Here is a tiny trained network, its code and every weight. The questions are about switching its units off for an input and a target symbol, where a switched-off unit gives its printed mean instead of its output.

import numpy as np


def w(rows, s, z=0):
    codes = np.array(rows[::2]) - 128.0
    scale = np.full(codes.shape[1], s)
    scale[-1] = z or s
    return codes * scale


def norm(h):
    return h / np.sqrt((h * h).mean(-1, keepdims=True) + 1e-5)


def f(y):
    return np.maximum(y, 0)


def softmax(a):
    e = np.exp(a - a.max(-1, keepdims=True))
    return e / e.sum(-1, keepdims=True)


def log_softmax(a):
    a = a - a.max(-1, keepdims=True)
    return a - np.log(np.exp(a).sum(-1, keepdims=True))


def net(x, mask):
    ids = ['Ωαλπτφ'.index(c) for c in x.split()]
    T = len(ids)
    res = E[ids] + P[:T]
    r = norm(res)
    for j in range(2):
        rows = slice(2 * j, 2 * j + 2)
        q, k, v = (r @ M[0][rows].T for M in (Q, K, V))
        z = softmax(np.where(np.tri(T) > 0, q @ k.T / 2**0.5, -1e9)) @ v
        o = O[0][rows]
        res = res + np.where(mask[j], z, o[:, -1]) @ o[:, :-1]
    y = f(norm(res) @ A[0][:, :-1].T + A[0][:, -1])
    res = res + np.where(mask[2:6], y, B[0][:, -1]) @ B[0][:, :-1]
    return log_softmax(norm(res)[-1] @ U[:, :-1].T + U[:, -1])


Q, K, V, O, A, B = {}, {}, {}, {}, {}, {}
E = w([
[84,118,131,138,121,128],'Ω',
[138,74,171,39,190,114],'α',
[94,168,132,96,54,190],'λ',
[139,138,178,252,137,70],'π',
[90,115,109,150,110,181],'τ',
[151,105,111,176,175,121],'φ',
],0.019)
P = w([
[242,109,93,55,97,21],'0',
[78,222,204,89,166,146],'1',
[43,203,210,110,166,166],'2',
[84,212,190,183,125,127],'3',
[28,179,188,174,179,202],'4',
[81,194,180,243,164,152],'5',
[134,164,158,253,135,66],'6',
[110,107,152,160,93,89],'7',
[99,64,118,179,99,102],'8',
[137,86,118,187,96,93],'9',
[145,36,68,204,142,105],'10',
[86,55,115,202,148,202],'11',
[161,32,136,143,71,91],'12',
],0.0056)
Q[0] = w([
[188,13,58,152,122,196],'h1',
[66,2,78,115,102,247],'h1',
[184,199,44,62,89,180],'h2',
[103,101,205,128,202,101],'h2',
],0.0089)
K[0] = w([
[118,91,46,69,92,44],'h1',
[188,90,55,102,78,60],'h1',
[87,63,209,148,213,28],'h2',
[165,142,62,162,102,254],'h2',
],0.0072)
V[0] = w([
[101,153,139,86,57,76],'h1',
[116,93,114,191,74,101],'h1',
[253,85,201,85,133,95],'h2',
[106,59,110,115,96,107],'h2',
],0.0067)
O[0] = w([
[154,148,232,139,184,91,113],'h1',
[10,138,180,129,110,121,90],'h1',
[124,158,194,158,183,160,4],'h2',
[39,222,78,185,197,127,129],'h2',
],0.011,0.004)
A[0] = w([
[135,161,149,179,192,122,163],'n1',
[1,117,87,145,64,129,183],'n2',
[161,121,102,86,170,181,159],'n3',
[111,110,89,117,80,79,1],'n4',
],0.007,0.0024)
B[0] = w([
[97,43,83,79,58,168,184],'n1',
[253,227,73,247,218,70,254],'n2',
[94,60,109,178,83,145,213],'n3',
[209,116,164,168,83,185,170],'n4',
],0.0064,0.0043)
U = w([
[75,185,63,118,227,43,202],'Ω',
[252,60,225,172,217,197,124],'α',
[147,158,145,116,46,187,207],'λ',
[43,58,221,218,90,89,94],'π',
[90,122,57,139,84,138,7],'τ',
[175,20,108,186,51,255,124],'φ',
],0.0058,0.0015)

Each question gives the input, a string of symbols that net reads in full, and the target symbol t.
The units are the heads (2 rows each of Q, K, V and O) and the neurons (one row each of A and B). Each row of codes is followed by its name. A weight is (code - 128) times the scale printed after its matrix; where a second scale follows, it is the last column's (O, A, B and U).
mask holds one flag per unit, heads first, then neurons. A switched-off unit (its flag False) gives its mean, the last column of its rows in O or B, instead of its output. The means were averaged over made-up inputs and are rounded, as every weight is.
A unit's drop is (log p(t) with every unit on - log p(t) with that unit switched off) / (log p(t) with every unit on - log p(t) with every unit switched off).
The circuit of an input: a set's keep is (log p(t) with only the set's units on - log p(t) with every unit switched off) / (log p(t) with every unit on - log p(t) with every unit switched off). Starting from all 6 units, units are removed one at a time, each time the one whose removal leaves the highest keep (on an exact tie, the one counted first), for as long as the keep stays at least 0.8.
units of the circuit, in order: the units of the circuit, biggest drop first
most important unit: the unit with the biggest drop
top k neurons: the k neurons with the biggest drops, biggest first
which heads matter: for each layer, one digit per head in row order, 1 if its drop is at least 0.15 and else 0, layers parted by /
drop when u is switched off: that unit's drop, to one decimal
input τ τ α φ π α τ Ω Ω φ φ π φ, target Ω: which heads matter : 11
input τ α λ Ω Ω, target Ω: units of the circuit, in order : (n2 h2)
input Ω α λ α π α τ, target π: most important unit : h1
input Ω φ π π φ, target π: units of the circuit, in order : (h1 n2)
input Ω π α π τ, target π: which heads matter : 10
input τ Ω φ α τ λ τ, target Ω: which heads matter : 10
input λ φ α φ λ φ φ τ, target α: units of the circuit, in order : (h1 n2)
input Ω α φ, target φ: units of the circuit, in order : (n1 n2)
input α φ φ α, target φ: which heads matter : 10
input Ω α π α Ω α α φ Ω τ φ, target π: top 2 neurons : (n2 n1)
input α φ φ, target φ: drop when h1 is switched off : 0.2
input α φ τ α α α, target φ: drop when n3 is switched off : 0.1
input τ Ω π Ω φ φ α, target Ω: drop when h2 is switched off : 0.9
input τ α α α φ Ω τ π λ Ω φ Ω τ, target Ω: top neuron : (n2)
